In the rows, 128 means zero.
Here are made-up nodes, facts about them, and rows of numbers that follow some of those facts. Name the node behind each unnamed row.

Known rows:
grigak: [168,155,122,115,124,121,122,126,128,120,128,127,126,159,117,124,126,124,129,109,141,117,120,112,138,116,125,153,115,158,120,107,127,124,123,115,126,127]
ragul: [144,109,130,117,140,120,125,126,127,123,128,128,120,119,126,126,131,118,134,148,128,123,119,108,123,146,125,124,175,122,120,125,127,126,130,115,121,141]
gregon: [109,93,144,130,126,120,137,123,134,143,126,138,141,118,129,133,125,135,126,126,115,141,119,129,124,141,131,127,149,129,129,203,131,122,134,127,125,129]
dododo: [115,113,137,125,125,118,121,128,127,122,124,126,137,159,138,134,123,128,129,107,107,170,118,115,125,118,124,123,122,120,138,122,127,132,123,128,177,122]
pifle: [107,95,137,135,126,119,122,127,136,121,144,145,139,127,127,127,125,127,127,130,122,137,119,128,127,134,147,129,144,121,133,218,134,126,143,137,126,123]
plesur: [116,100,142,127,132,121,149,125,128,130,126,121,134,132,130,125,132,131,125,105,105,143,118,111,125,136,134,123,125,120,150,153,128,123,146,124,157,138]
kubul: [138,122,143,124,132,121,144,129,124,142,124,117,142,154,119,126,138,123,126,107,109,144,118,106,125,132,126,125,120,119,144,120,126,122,127,132,120,135]
trofir: [176,102,128,114,130,118,138,125,129,129,125,127,122,116,120,125,133,119,135,143,144,118,120,125,124,163,129,135,179,134,122,164,125,122,126,114,161,138]
skoplovun: [106,203,130,171,125,131,120,124,132,130,129,128,113,166,123,129,125,143,125,110,110,141,119,146,124,112,126,127,118,132,129,124,127,127,124,133,108,125]
bropaflom: [110,115,144,124,124,122,121,128,123,123,127,127,144,152,141,141,126,129,124,107,113,178,118,112,124,117,125,123,122,119,129,122,126,128,123,125,172,123]
zafu: [133,100,125,118,136,115,121,127,125,127,126,119,128,113,136,128,128,121,134,155,130,131,131,122,124,154,128,125,144,122,120,129,126,126,133,121,117,128]
gipo: [123,106,150,132,134,118,125,126,135,121,126,137,130,153,123,125,125,122,130,112,116,138,120,103,123,125,129,124,159,125,126,163,130,124,127,120,145,141]
kladrer: [134,200,121,132,129,146,126,130,126,136,127,120,113,120,121,125,142,127,128,135,119,115,122,152,124,112,127,126,115,137,121,105,128,126,126,116,105,134]
risoflil: [134,144,134,125,122,118,120,128,126,130,134,127,145,150,115,127,125,127,126,108,121,141,118,117,130,112,124,125,113,121,125,122,127,123,121,148,108,121]
kebur: [128,93,124,116,129,119,135,125,126,133,126,126,132,116,135,130,123,124,140,162,136,124,140,141,124,162,134,126,154,122,117,166,124,124,141,117,132,126]
sevum: [115,97,125,125,135,120,126,126,130,132,129,136,145,125,147,126,126,133,128,139,159,116,160,92,127,126,128,125,142,149,151,104,125,123,125,120,149,136]
plugimom: [109,92,153,153,127,124,122,127,127,125,128,143,147,119,133,137,123,130,127,112,144,160,128,119,127,127,128,123,119,119,129,184,139,124,132,139,123,121]

How the nodes are related:
bulinu: comes just before; zenari: refers to; vare: is directly part of; vipla: belongs to class
kubul {bulinu=doflifluk, vare=pladrepun, vipla=253}
bedun {zenari=doflifluk bodrus metri, vare=nogi, vipla=253}
skinis {bulinu=siken, zenari=lumemam, vare=galel}
siken {bulinu=metri, vare=galel, vipla=810}
druma {vare=grigak, vipla=253}
leruk {vare=greben}
ragul {bulinu=flifla, vare=gikom, vipla=810}
rodri {bulinu=pladrepun, vare=vufustur, vipla=810}
lumemam {bulinu=plesur, vare=vodu, vipla=810}
plalek {vare=sevum, vipla=810}
rufole {vare=plonel}
risoflil {bulinu=tisto, vare=nogi, vipla=253}
febru {bulinu=tavutra, zenari=vodu sufon, vare=daplu, vipla=810}
domuge {bulinu=gozi, vare=dudir, vipla=253}
skadrel {vare=klatal, vipla=810}
flofi {bulinu=nuzivas, vare=flene, vipla=253}
tavutra {bulinu=treplok, vare=daplu, vipla=810}
kimon {vare=flutrik, vipla=810}
zufos {zenari=mobruk trofir tugri, vare=vufustur, vipla=810}
ziva {bulinu=gipo, vare=futoplim, vipla=253}
laflepla {bulinu=vatrok, zenari=fikidim medrum gozi, vare=sevum, vipla=810}
brerebe {bulinu=klodras, vare=sevum, vipla=810}
klede {bulinu=bruskil, vare=pladrepun, vipla=810}
fuplim {zenari=bodrus greben gipilel brepiplom, vare=skirar, vipla=810}
segun {bulinu=mobruk, vare=flene, vipla=810}
trofir {bulinu=rodri, vare=vufustur, vipla=810}
nuzivas {bulinu=plefle, vare=flene, vipla=253}
stubun {vare=tozor, vipla=810}
daplu {bulinu=pokom, vare=pidru}
zaror {bulinu=ritim, zenari=trofir klasta lumemam gipo, vare=rufole, vipla=810}
loplil {bulinu=zaror, vare=rufole, vipla=810}
flene {bulinu=suten, zenari=doflifluk fludo, vare=tozor}
stilagran {bulinu=drupa, vare=grigak, vipla=810}
brepiplom {bulinu=vifeplum, vare=fikidim, vipla=253}
pelun {bulinu=risoflil, vare=nogi, vipla=810}
zubro {zenari=drupa vifeplum plesur trofas, vare=selas, vipla=810}
mader {bulinu=skigromik, zenari=fikidim fludo dudir, vare=stegral, vipla=253}
melan {bulinu=plalek, vare=sevum, vipla=810}
klople {vare=gikom, vipla=810}
pofer {bulinu=zofan, vare=gipilel, vipla=253}
kotre {vare=flene, vipla=253}
sunir {bulinu=pokor, zenari=vufustur lozin klople klasta brobu, vare=skinis, vipla=810}
trofas {bulinu=grameston, vare=rufole, vipla=810}
klofu {bulinu=plugimom, vare=plonel}
plugimom {bulinu=rufole, zenari=flofi gutro bropaflom grusar, vare=plonel, vipla=253}
vifeplum {bulinu=bropaflom, vare=fikidim, vipla=253}
logrer {bulinu=doka, vare=daplu, vipla=253}
fludo {bulinu=pelun, vare=nogi, vipla=810}
ninebrar {bulinu=stistal, zenari=gisom bodrus klople, vare=greben, vipla=810}
bogis {bulinu=klasta, vare=klofu, vipla=810}
gutar {zenari=fedral stegral kladrer ziva, vare=meduk, vipla=810}
velak {zenari=pofer kotre drizin, vare=vodu, vipla=253}
fedral {vare=klofu, vipla=810}
sufon {bulinu=brerebe, vare=sevum, vipla=253}
ritim {bulinu=bropus, zenari=neku brobu, vare=rufole, vipla=253}
medrum {bulinu=stuston, vare=stegral, vipla=253}
doka {bulinu=febru, zenari=metidi koligon gikom, vare=daplu, vipla=253}
masor {vare=zuski, vipla=253}
tozer {bulinu=stustis, vare=flutrik, vipla=810}
trura {bulinu=segun, zenari=vodu kluror kotre, vare=flene, vipla=810}
kebur {bulinu=manin, vare=pidru, vipla=810}
drubrin {bulinu=leruk, zenari=dododo pofer klople, vare=greben, vipla=253}
pliskugron {bulinu=medrum, vare=stegral, vipla=810}
zase {bulinu=loplil, zenari=ragul trofir ziva, vare=rufole, vipla=253}
miklol {bulinu=skiplepok, vare=klofu, vipla=253}
vatrok {bulinu=sufon, vare=sevum, vipla=253}
klivo {bulinu=beplis, vare=klatal, vipla=253}
stustis {bulinu=bratra, vare=flutrik, vipla=810}
drupa {bulinu=druma, vare=grigak, vipla=253}
rasape {bulinu=fuplim, zenari=rodri skigromik, vare=skirar, vipla=810}
pidru {zenari=grigak klople}
zigra {bulinu=brinem, vare=flutrik, vipla=253}
mopor {bulinu=skinis, zenari=greben, vare=galel, vipla=253}
skavu {bulinu=gisom, zenari=melan kladrer zuski lugrek sufon, vare=skinis, vipla=253}
dano {bulinu=gipilel, vare=selas}
tipur {bulinu=brobu, vare=galel, vipla=253}
doflifluk {vare=pladrepun, vipla=810}
dododo {bulinu=zubro, vare=selas, vipla=253}
brerize {vare=flifla, vipla=810}
tonul {bulinu=daplu, zenari=grigak dudir, vare=pidru, vipla=253}
plesur {bulinu=velak, vare=vodu, vipla=253}
nadra {bulinu=stubun, zenari=dododo pelun beplis bropaflom toskir bisulu suten, vare=tozor, vipla=810}
flagrisken {bulinu=laflepla, zenari=kubul drupa fludo vatrok tozor, vare=sevum, vipla=253}
bodrus {vare=rakil, vipla=810}
stistal {bulinu=stotro, vare=greben, vipla=810}
bisulu {bulinu=sevum, vare=tozor, vipla=810}
tisto {bulinu=bedun, vare=nogi, vipla=253}
biklavak {bulinu=dudir, zenari=pokom tipur, vare=tozor, vipla=810}
mamum {bulinu=gamubon, zenari=brobu, vare=gipilel, vipla=810}
zuski {vare=dano}
grusar {vare=leruk, vipla=810}
skoplovun {vare=skinis, vipla=253}
skigromik {bulinu=pliskugron, vare=stegral, vipla=253}
treplok {bulinu=giger, vare=daplu, vipla=810}
fikidim {bulinu=lozin, vare=futoplim}
bropaflom {bulinu=ragik, vare=fikidim, vipla=253}
brobu {vare=galel, vipla=253}
stutis {bulinu=toskir, vare=klofu, vipla=810}
nududre {vare=stegral, vipla=810}
pladrepun {bulinu=nogi, vare=vufustur}
kluror {bulinu=flene, vare=tozor, vipla=253}
gamubon {bulinu=zuku, vare=gipilel, vipla=253}
drizin {bulinu=koligon, vare=skinis, vipla=253}
tustin {bulinu=ragrek, vare=rakil, vipla=810}
nogi {bulinu=grigak, zenari=kotre, vare=vufustur}
gregon {bulinu=mader, vare=stegral, vipla=253}
pifle {bulinu=mamum, zenari=nuzivas klople, vare=gipilel, vipla=253}
poge {bulinu=stutis, vare=klofu, vipla=810}
neku {bulinu=tustin, vare=rakil, vipla=810}
gidremil {bulinu=fikidim, vare=futoplim, vipla=810}
rerul {bulinu=zafu, vare=flifla, vipla=810}
ragrek {bulinu=kloza, vare=rakil, vipla=253}
flifla {bulinu=klople, vare=gikom}
grameston {bulinu=zase, zenari=vifeplum skiplepok klasta gipilel, vare=rufole, vipla=810}
metri {bulinu=klatal, vare=galel, vipla=253}
gipilel {bulinu=dododo, vare=selas}
plefle {bulinu=trura, zenari=vifeplum domuge pofer druma, vare=flene, vipla=253}
kladrer {bulinu=nududre, vare=stegral, vipla=810}
bropus {vare=rufole, vipla=810}
klasta {bulinu=miklol, vare=klofu, vipla=253}
stegral {bulinu=ragul, vare=gikom}
suten {bulinu=biklavak, vare=tozor, vipla=810}
klatal {bulinu=tipur, vare=galel}
sevum {bulinu=kluror, vare=tozor}
dudir {bulinu=nadra, vare=tozor}
gipo {bulinu=gidremil, vare=futoplim, vipla=253}
stuston {bulinu=kladrer, zenari=domuge govi rerul skigromik, vare=stegral, vipla=810}
toplus {bulinu=fludo, zenari=bratra flifla, vare=nogi, vipla=810}
pokom {vare=pidru, vipla=810}
tugri {bulinu=gutro, vare=dano, vipla=253}
skiplepok {bulinu=poge, vare=klofu, vipla=810}
giger {vare=daplu, vipla=810}
pokor {bulinu=skavu, vare=skinis, vipla=253}
zofan {bulinu=govi, vare=gipilel, vipla=253}
manin {bulinu=tonul, vare=pidru, vipla=253}
metidi {bulinu=meduk, vare=rakil, vipla=253}
koligon {bulinu=skoplovun, vare=skinis, vipla=253}
rakil {zenari=vodu gisom trofas}
kloza {bulinu=bodrus, vare=rakil, vipla=810}
lugrek {bulinu=kimon, vare=flutrik, vipla=253}
bratra {bulinu=zigra, vare=flutrik, vipla=810}
testem {bulinu=pofer, zenari=stutis pladrepun, vare=gipilel, vipla=253}
beplis {bulinu=skadrel, vare=klatal, vipla=810}
futoplim {zenari=logrer rufole beplis loplil}
mapas {bulinu=logrer, zenari=masor, vare=daplu, vipla=810}
bruskil {bulinu=kubul, zenari=klivo ziva dudir, vare=pladrepun, vipla=253}
mobruk {bulinu=kotre, vare=flene, vipla=810}
grigak {bulinu=zufos, vare=vufustur}
gisom {bulinu=drizin, vare=skinis, vipla=810}
zuku {bulinu=testem, vare=gipilel, vipla=810}
gutro {bulinu=zuski, vare=dano, vipla=810}
lozin {vare=futoplim, vipla=810}
govi {vare=gipilel, vipla=810}
gozi {vare=dudir, vipla=810}
meduk {bulinu=rager, vare=rakil}
klodras {bulinu=melan, vare=sevum, vipla=810}
toskir {bulinu=fedral, vare=klofu, vipla=810}
stotro {bulinu=drubrin, vare=greben, vipla=253}
rager {bulinu=neku, zenari=plonel vifeplum poge, vare=rakil, vipla=253}
zafu {bulinu=brerize, vare=flifla, vipla=810}
ragik {vare=fikidim, vipla=810}
dutre {bulinu=trofas, vare=rufole, vipla=810}
brinem {bulinu=lugrek, vare=flutrik, vipla=810}

Name these rows:
No name comes twice in this set of rows, the named rows included.
[122,94,132,116,128,122,125,124,143,146,128,141,135,123,133,129,134,125,126,130,127,117,136,103,127,158,130,150,162,174,122,133,129,123,126,117,121,147]	stegral
[125,92,123,132,147,124,134,126,126,143,130,129,132,120,131,125,128,122,128,180,156,119,152,104,124,136,129,125,157,121,122,127,128,128,133,145,107,132]	laflepla
[112,91,131,121,125,119,123,128,139,134,132,139,140,116,143,132,126,133,128,134,134,115,151,111,134,158,138,147,139,160,129,137,133,122,129,115,133,134]	dano
[128,103,122,118,129,132,140,125,126,139,131,129,126,127,137,125,128,140,128,124,134,118,142,99,131,118,124,130,118,156,148,103,125,125,121,118,141,136]	tozor
[135,167,128,128,123,119,125,127,128,132,130,129,130,153,115,126,128,135,128,105,123,130,118,137,129,111,123,131,116,125,121,125,129,124,125,143,113,123]	tisto
[179,103,128,115,138,117,165,125,127,146,126,116,129,115,124,125,147,120,130,129,125,118,119,115,123,163,130,126,136,120,117,118,124,123,138,117,156,141]	fludo
[100,93,126,115,124,119,126,122,128,131,130,145,142,116,137,129,128,136,123,115,144,116,164,120,132,162,142,137,124,157,118,138,141,122,137,114,158,139]	klofu
[158,130,121,113,122,120,125,124,124,129,130,118,155,144,120,124,122,123,126,109,149,114,143,108,149,135,130,144,118,131,129,103,127,125,124,135,112,121]	nogi
[130,113,122,123,126,139,128,124,125,131,130,142,139,123,128,124,125,130,125,132,150,114,143,95,142,113,125,126,117,140,159,105,128,135,125,148,108,129]	flene
[114,95,137,131,128,120,129,126,136,131,132,141,136,119,126,129,126,130,125,128,114,131,118,123,125,137,141,128,145,125,136,212,131,125,142,133,123,128]	mopor
[121,171,123,138,127,152,126,125,139,134,125,132,115,163,128,125,128,137,132,117,144,114,140,103,123,112,125,136,116,184,126,107,126,127,128,116,126,144]	dudir
[110,183,121,182,126,177,127,127,126,123,126,126,112,121,139,126,129,130,125,170,191,135,181,160,124,115,123,124,117,118,120,111,130,134,125,141,110,121]	nadra
[112,103,152,150,139,120,125,125,128,147,129,136,140,133,119,128,130,120,127,127,117,138,117,104,126,131,130,124,139,123,155,182,133,124,139,152,110,136]	mader

The same nodes again, as new rows of numbers:
Known rows:
fikidim: [128,126,95,124,136,151,118,118,115,143,125,147,129,115,126,129,130,124,121,128,136,121,123,129,147,117]
brepiplom: [145,144,143,110,129,142,122,132,129,109,135,115,131,153,126,129,124,132,133,116,64,138,128,134,134,126]
pokom: [122,113,125,141,136,126,146,117,116,162,119,132,132,130,133,119,127,123,113,129,186,122,129,113,114,123]
pidru: [123,169,120,129,119,155,110,126,144,130,137,138,126,99,125,145,141,129,123,123,148,150,150,141,160,142]
rasape: [135,123,151,133,121,129,122,133,139,110,147,127,130,143,137,123,121,135,111,132,75,132,115,132,135,144]
stegral: [143,150,117,132,125,177,114,142,126,93,136,142,147,127,124,127,117,124,122,138,57,134,107,133,151,123]
mapas: [122,122,167,141,117,116,115,138,147,101,144,129,119,127,130,132,127,138,127,128,85,123,120,144,140,152]
druma: [123,131,96,108,136,108,135,119,116,159,116,124,120,128,126,129,136,130,145,122,175,122,143,115,116,117]
mobruk: [115,94,135,141,130,106,142,120,125,150,118,125,131,120,131,128,125,121,124,140,173,122,129,131,118,117]
melan: [115,92,137,142,130,103,142,121,124,156,119,126,133,120,130,127,127,120,122,139,179,124,129,128,114,119]
fedral: [117,129,141,142,130,124,141,124,128,144,112,133,127,119,128,122,133,125,123,134,201,115,130,121,124,133]
loplil: [122,118,133,147,131,122,137,129,120,128,122,134,119,120,126,127,122,130,119,118,127,122,126,128,110,135]
drubrin: [123,147,113,107,122,100,130,134,138,144,137,116,124,121,131,141,139,135,146,118,190,139,163,116,131,129]
trofir: [124,127,172,143,122,130,120,135,139,93,131,128,118,127,126,131,122,136,120,124,71,120,116,147,135,149]
plugimom: [125,127,128,110,125,110,115,132,144,116,138,121,106,125,123,136,139,138,148,112,138,122,147,136,134,138]
plesur: [130,135,112,107,130,113,128,124,122,135,122,119,122,136,126,131,131,132,144,126,116,127,133,127,127,123]
tozor: [129,123,120,132,131,156,113,121,128,134,127,137,136,114,122,132,134,114,123,135,132,138,121,145,131,118]

Name these rows:
No name comes twice in this set of rows, the named rows included.
[137,132,95,137,128,162,115,134,121,126,130,142,147,127,124,121,134,115,130,143,137,141,109,124,105,125]	vodu
[126,110,78,110,128,90,131,138,128,150,136,122,132,136,131,122,143,128,154,131,220,130,140,101,93,116]	velak
[118,87,103,113,134,81,131,128,120,165,126,119,135,139,125,130,144,121,157,133,228,130,137,119,82,106]	kotre
[121,79,115,137,121,81,129,140,131,140,143,128,146,140,138,119,130,123,137,161,169,132,106,115,94,123]	trura
[128,106,119,110,127,112,113,129,143,108,141,122,90,118,122,133,134,141,142,101,104,113,147,141,138,134]	zase
[128,116,169,141,122,120,127,133,134,113,131,122,137,132,130,132,116,127,121,141,79,134,113,145,128,131]	bisulu

Now the same nodes, written a new way:
Named rows:
brerebe: [90,116,143,134,134,129,118,123,112,118,138,132,122,134,126,126,133,145,128,133,124,122,123,136,133,122,135,92,104,142,157,125,150,125,128,115,131,124,113,111,119,151,133,129,127]
tozor: [145,110,127,102,172,150,113,108,121,127,156,157,153,127,122,151,121,114,132,139,128,110,129,131,111,132,121,122,140,125,131,145,121,128,121,117,147,161,130,121,90,119,100,136,119]
giger: [72,121,160,127,128,123,111,132,91,113,136,127,112,98,123,138,150,142,127,126,112,118,129,161,147,95,129,79,75,151,165,101,141,115,157,89,164,112,105,107,123,164,139,171,128]
pifle: [155,134,105,123,115,118,148,124,177,143,121,114,124,140,140,104,121,109,124,128,164,146,140,113,126,152,136,172,183,104,91,127,110,131,118,173,85,130,144,154,144,109,129,86,113]
zuku: [107,135,130,130,130,134,131,127,120,125,127,125,112,121,141,113,136,138,128,135,133,138,115,135,150,101,132,117,121,129,144,124,127,124,133,132,115,114,118,128,118,135,128,121,130]
treplok: [85,125,150,131,126,127,118,132,99,115,133,128,114,109,127,131,144,140,126,130,119,123,125,150,145,101,129,88,88,145,155,110,139,117,148,102,150,112,111,111,124,156,135,154,130]
metidi: [176,141,101,138,103,122,149,130,158,151,117,134,143,145,124,126,110,130,129,128,144,144,125,104,108,155,124,175,163,105,93,151,120,143,108,159,87,130,148,142,137,103,133,102,122]
kloza: [71,121,160,128,129,124,112,130,91,111,137,127,112,98,121,140,149,143,128,127,111,119,128,160,143,98,130,78,76,151,165,102,142,115,158,89,166,112,104,109,124,165,139,172,127]
sufon: [124,124,134,122,109,112,128,120,132,143,138,144,144,122,103,145,124,137,136,122,138,127,143,139,97,143,119,138,131,123,122,132,140,130,132,124,123,133,129,122,125,144,146,137,103]
gisom: [124,129,128,138,123,135,134,140,102,125,118,143,123,137,132,127,137,141,119,133,113,127,117,134,131,120,122,103,102,130,142,130,128,142,116,124,118,118,105,112,135,124,128,133,144]
sevum: [147,111,121,110,180,144,122,119,144,126,140,140,141,155,127,120,108,107,136,123,128,127,136,113,113,148,126,154,165,127,118,149,141,134,111,154,114,167,134,129,109,101,107,90,141]
pokom: [108,130,122,101,141,121,138,153,107,119,143,68,101,138,142,140,106,147,118,146,84,122,91,174,122,95,158,138,84,132,162,104,155,145,114,121,141,92,154,87,94,153,145,172,117]
beplis: [152,139,109,148,121,145,142,139,119,132,111,144,129,157,139,116,122,142,122,139,124,136,104,110,133,129,126,125,129,120,130,151,124,150,96,148,89,120,118,125,133,104,121,100,147]
grameston: [123,135,126,160,132,137,128,124,134,119,110,93,109,155,144,107,131,132,132,135,130,132,117,112,145,138,143,118,143,133,141,128,123,126,122,122,124,120,123,132,143,135,117,99,144]
risoflil: [129,121,135,124,99,111,127,131,143,128,135,124,139,111,113,137,123,115,128,115,136,126,145,124,119,133,128,144,119,132,109,119,134,121,139,124,143,122,148,141,144,137,145,147,114]
pliskugron: [113,130,130,137,126,134,132,133,117,119,124,127,116,129,139,118,135,135,123,135,128,135,118,129,147,113,133,108,114,133,141,122,131,127,125,128,120,116,119,123,125,132,128,122,135]
flutrik: [148,118,126,101,171,146,114,119,129,121,147,132,134,118,138,140,130,102,123,134,127,111,138,132,129,127,125,125,139,126,121,130,105,119,129,117,160,152,135,132,105,111,94,144,130]

Rows to name:
No name comes twice in this set of rows, the named rows included.
[160,126,116,109,171,146,127,126,138,126,129,128,132,138,133,117,116,98,134,119,124,131,134,118,128,133,125,159,163,123,111,142,124,132,118,150,124,158,137,137,122,89,104,104,152]	meduk
[149,119,117,131,105,116,136,129,166,130,126,111,135,135,127,116,118,103,123,120,152,131,147,104,123,154,139,160,152,120,92,125,123,130,122,151,114,128,154,157,155,118,133,109,119]	bruskil
[94,110,157,115,104,102,114,130,131,118,148,115,128,92,109,143,139,107,127,110,133,114,161,146,124,126,134,118,98,142,125,94,139,110,163,100,174,120,139,137,152,162,150,170,110]	bedun
[139,131,123,123,108,112,134,129,149,138,127,124,133,127,123,131,126,123,127,124,138,131,144,127,113,146,127,150,143,117,108,122,125,128,130,140,121,127,137,137,142,128,140,127,114]	stotro
[106,131,139,139,123,135,125,128,98,123,130,138,125,119,124,133,136,146,131,131,117,127,114,139,140,102,127,102,98,139,152,127,137,130,133,111,133,116,111,113,124,143,132,144,136]	lozin
[171,145,104,131,105,124,150,124,160,153,115,135,142,136,126,122,115,125,131,128,149,146,124,113,113,142,122,178,170,103,92,149,114,142,113,167,81,130,145,145,132,105,133,96,115]	tugri
[153,128,116,131,107,119,140,121,152,145,130,141,146,144,112,132,113,131,132,125,145,135,134,114,99,157,124,157,155,112,104,147,134,136,113,148,96,136,142,134,131,123,136,105,109]	nuzivas
[157,125,123,101,166,148,117,119,117,129,146,149,141,108,131,147,127,112,127,136,121,115,126,138,122,116,119,131,132,122,119,139,104,124,129,117,151,150,131,128,93,106,96,149,130]	gikom
[150,137,124,103,169,144,126,119,122,132,135,147,135,113,124,129,123,106,140,118,122,134,124,139,127,105,114,160,154,123,122,141,125,131,133,140,127,155,128,128,104,99,107,123,144]	zuski
[151,149,111,168,122,146,137,123,124,133,106,114,124,157,139,115,120,146,137,135,125,142,96,101,136,133,133,134,147,122,135,156,121,139,108,132,101,122,130,129,132,121,117,98,146]	trofas
[155,132,103,158,124,152,142,123,137,134,117,144,140,172,136,109,108,144,132,141,138,144,99,93,131,140,133,138,149,119,126,168,136,148,86,159,68,130,132,131,119,108,120,72,138]	bisulu
[123,132,136,136,115,106,125,121,147,133,121,99,117,124,121,132,137,121,134,118,138,127,150,133,114,155,132,140,146,124,119,109,120,115,148,113,151,126,134,136,154,149,137,136,117]	zase
[104,126,131,133,134,134,128,128,127,116,129,120,112,129,143,108,139,127,125,136,134,134,124,134,154,113,141,108,125,132,142,115,127,123,132,133,118,118,117,129,131,136,125,115,133]	zubro

